Each row is followed by roughly how far along a hidden order it lies, from 0 to 9. A new part has a new order.
In the rows, zero is written as 128.
[141 124 116 142 107 133 111 129 140 133 164 129 255 127 123 116] => 1
[136 116 114 112  99 136 127 134 106 128 106 134 139 133 111 123] => 5
[173 120 131 137 114 132 119 126 137 132 124 131 127 132 121 123] => 4
[ 77 124 131 114 137 130 127 132 111 124 114 120 154 127 114 145] => 8
[ 75 123 115 124 118 139 126 137 119 131 109 144 152 126 117 118] => 3
[ 40 129 111 115 122 137 137 142 115 130  91 133 147 126 117 163] => 3
[ 34 125 123 113 165 145 115 135  90 127 110 117 178 126 110 135] => 9
[ 93 115 115 101  57 136 135 151 117 129  56 120 137 134  95 114] => 7
[115 128 145 128 144 131 135 127 134 130 124 127 120 129 126 124] => 5
[124 130 128 134  85 130 131 142 154 132 123 132 117 131 125 110] => 2
[ 70 122 130 142  98 142 124 155 147 132 114 133 243 124 116 119] => 3
[ 94 127 111 112 188 127 119 115  82 126 136 126 146 131 124  93] => 7
[209 158 133  89 172  76 174  82 154 115 146 141  10 122 180 145] => 2
[114 126 117 132 127 138 122 137 119 129 129 132 156 128 120 122] => 3
[191 127 163 128 105 111 138 122 158 128 126 125  80 135 132 132] => 6
[131 129 110 111 118 125 136 127 107 111 122 124 129 127 122 123] => 4
[131 132 121 133 168 131 127 121 111 127 157 150 154 126 145 135] => 4
[135 127 113 125 141 129 131 122 111 128 136 124 142 126 127 121] => 3
[115 121 124 159 121 139 122 131 164 137 143 143 169 126 132 114] => 0
[  2 124 128 122 160 152 112 146 104 133  94 106 183 127 109 138] => 7
[102 132 143 100 167 118 127 113  47 124 117  93  93 133 126 129] => 8
[ 15 123 129 135 113 145 119 152 131 132 107 112 170 126 116 117] => 4
[ 64 125 136 127 144 139 119 137 113 128 114 126 153 124 117 139] => 9
[ 67 124 131 138 110 140  76 135 134 129 134 135 173 121 121 135] => 5
[128 119 121 133 141 139 114 122 113 129 133 139 156 126 120 126] => 4
[135 123 109 114 127 138 134 112 119 129 107 142 138 124 118 129] => 4
[155 120  88 110   1 133 130 117 107 129 127 143 145 130 119 115] => 0
[137 117 144 152 147 138  89 118 151 137 136 129 145 133 129 120] => 3
[116 118 142 136 124 137 118 136 125 129 125 114 157 126 119 135] => 7
[138 122 128 121 115 134 128 133 124 129 108 124 146 129 119 125] => 5
[110 131 118 120 151 131 129 126  92 125 112 137 130 130 121 130] => 7
[113 128  97 104 149 128 134 109  97 128 105 129 130 127 122 121] => 3
[127 117 134 145 130 146 124 122 159 139 152 126 143 131 125 112] => 0
[109 119 144 130 121 133 121 138 128 131 104 121 125 132 116 124] => 8
[ 65 121 120 112  99 136 136 142 125 127  87 135 154 127 109 127] => 6
[ 99 118 117 126 131 139 119 126 104 132 107 123 153 131 114 124] => 5
[106 126 149 154 108 136 137 147 161 133 132 125 117 127 133 119] => 3
[ 99 133 129 153 138 136 111 140 133 130 154 136 133 128 136 120] => 3
[197 151 138  52 161  90 153 106 132 117 151 122  42 132 152 151] => 9
[ 36 114 141 148 127 155 111 195 132 136 130 135 214 140 112 121] => 3
[ 66 136 117 111 181 131 115 118  87 131 117 122 132 129 126 122] => 6
[  1 118 111 132 129 148 120 140 104 127 133 137 180 123 114 134] => 4
[115 123 127 122 132 132 128 124 126 131 106 124 130 132 115 118] => 5
[182 114 130 128  85 128 125 130 138 131 110 136 117 135 114 123] => 5
[147 123  94  96 143 133 122 114  72 127 123 118 140 130 116 119] => 4
[152 108 126 127  66 136 125 145 132 126 107 139 148 131 100 139] => 7
[106 121 161 124 103 130 134 143 145 122 105 123 124 127 116 149] => 9
[ 50 121 120 142 124 151 122 142 124 132 128 137 192 122 118 123] => 2
[125 114 151 148  98 146 101 160 137 130 136 123 166 130 115 135] => 9
[ 92 122 128 115 147 139 122 118 124 134 131 133  25 133 119 130] => 2
[ 78 145 106  73 154 124 139 112  64 120  87 124 130 128 111 148] => 9
[ 47 113 109 129  63 149 131 161 126 128   1 137 188 121  99 127] => 5
[ 76 124 114  98 131 135 126 153 100 100  98 104 255 126 111 126] => 7
[119 120 117 133 156 156 101 142  81 131 125 120 188 126 107 127] => 7
[  1 127 101  86 124 142 138  62  85 126  73 111 174 124 103 115] => 7
[247 159 156 131 144  79 163 109 179 120 168 115  13 126 175 141] => 4
[ 61 119 116 149 116 149 113 142 126 137 116 131 220 123 117 109] => 1
[ 62 130  98 124 138 140 127 135  91 126 138 148 196 119 122 126] => 1
[178 125 106  90 102 117 148 117 110 125  94 122 101 133 116 126] => 4
[133 130 116 103 163 123 123 113  97 128 122 109 110 134 126 125] => 5
[104 110 116 122 155 151 116 109  84 133 116 151 188 128 107 123] => 3
[138 112 124 138  63 137 129 145 141 124 115 157 157 126 110  96] => 3
[179 129 115 107 112 124 137 129 111 121 125 132 130 126 125 139] => 5
[138 126 135 192  50 128 127 133 159 129 142 150 146 123 132 128] => 1
[ 83 108 111  99  89 145 119 145  99 129  77 121 104 130  91 127] => 8
[ 72 119 140 161 155 140 119 129 140 134 147 140 165 126 137 124] => 1
[116 124  93 107  78 133 147 134 117 125 114 135 152 122 113 130] => 0
[154 115 123 106 140 130 120 107  94 130  94 125 106 136 107 129] => 8
[ 90 108 126 133  76 151 115 153 128 137  96 131 179 134  99 111] => 4
[147 125 102 123 136 140 124 120 119 133 118 131 139 131 124 107] => 1
[141 120 119 123 117 131 136 125 129 123 131 136 150 124 122 143] => 4
[ 58 122 152 142 128 139 120 142 140 130 116 128 159 129 121 132] => 6
[130 128 144 133 113 122 125 136 146 129 129 114 102 130 130 127] => 6
[ 86 113 112 130 106 147 122 131 143 133 107 123 180 128 108 115] => 2
[128 126 125 113 113 128 129 127 120 139 104 125 120 134 120 117] => 5
[107 124 114 125 129 137 125 126 115 115 113 130 153 127 118 125] => 4
[ 63 124 123 113 164 143 114 125  96 131 107 123 161 132 116 119] => 7
[ 89 115 141 144  74 130 121 147 151 127 128 131 120 131 118 133] => 7
[ 73 118 127 130 109 140 126 142 127 137  87 111 143 133 113 107] => 3
[183 128 123 100 117 121 134 119 132 130 125 132  95 134 129 117] => 3
[140 126 134 138 178 127 115 110 117 128 154 135 139 129 134 136] => 7
[132 115 134 155 133 133 112 122 126 137 126 128 151 131 120 116] => 2
[109 114 114 108 158 134 123 103 107 130 110 146 151 130 110 132] => 6
[103 113 144 149 113 158 108 146 134 133 117 127 178 128 109 127] => 6
[122 121 108 132 122 129 129 116 103 129 159 139 153 130 117 128] => 2
[135 136 124 132 114 131 131 138 131 123 133 142 177 124 125 142] => 6
[ 78 124 126 125 122 134 130 140 130 129 111 134 158 125 123 124] => 4
[101 126 123 117 111 139 126 150 146 130 125 116  34 126 126 123] => 3
[  6 131 130 142 143 152 129 134 142 134 110 118 153 134 128 126] => 2
[ 66 116 130 129 117 148 115 145 114 131 107 120 171 129 107 116] => 6
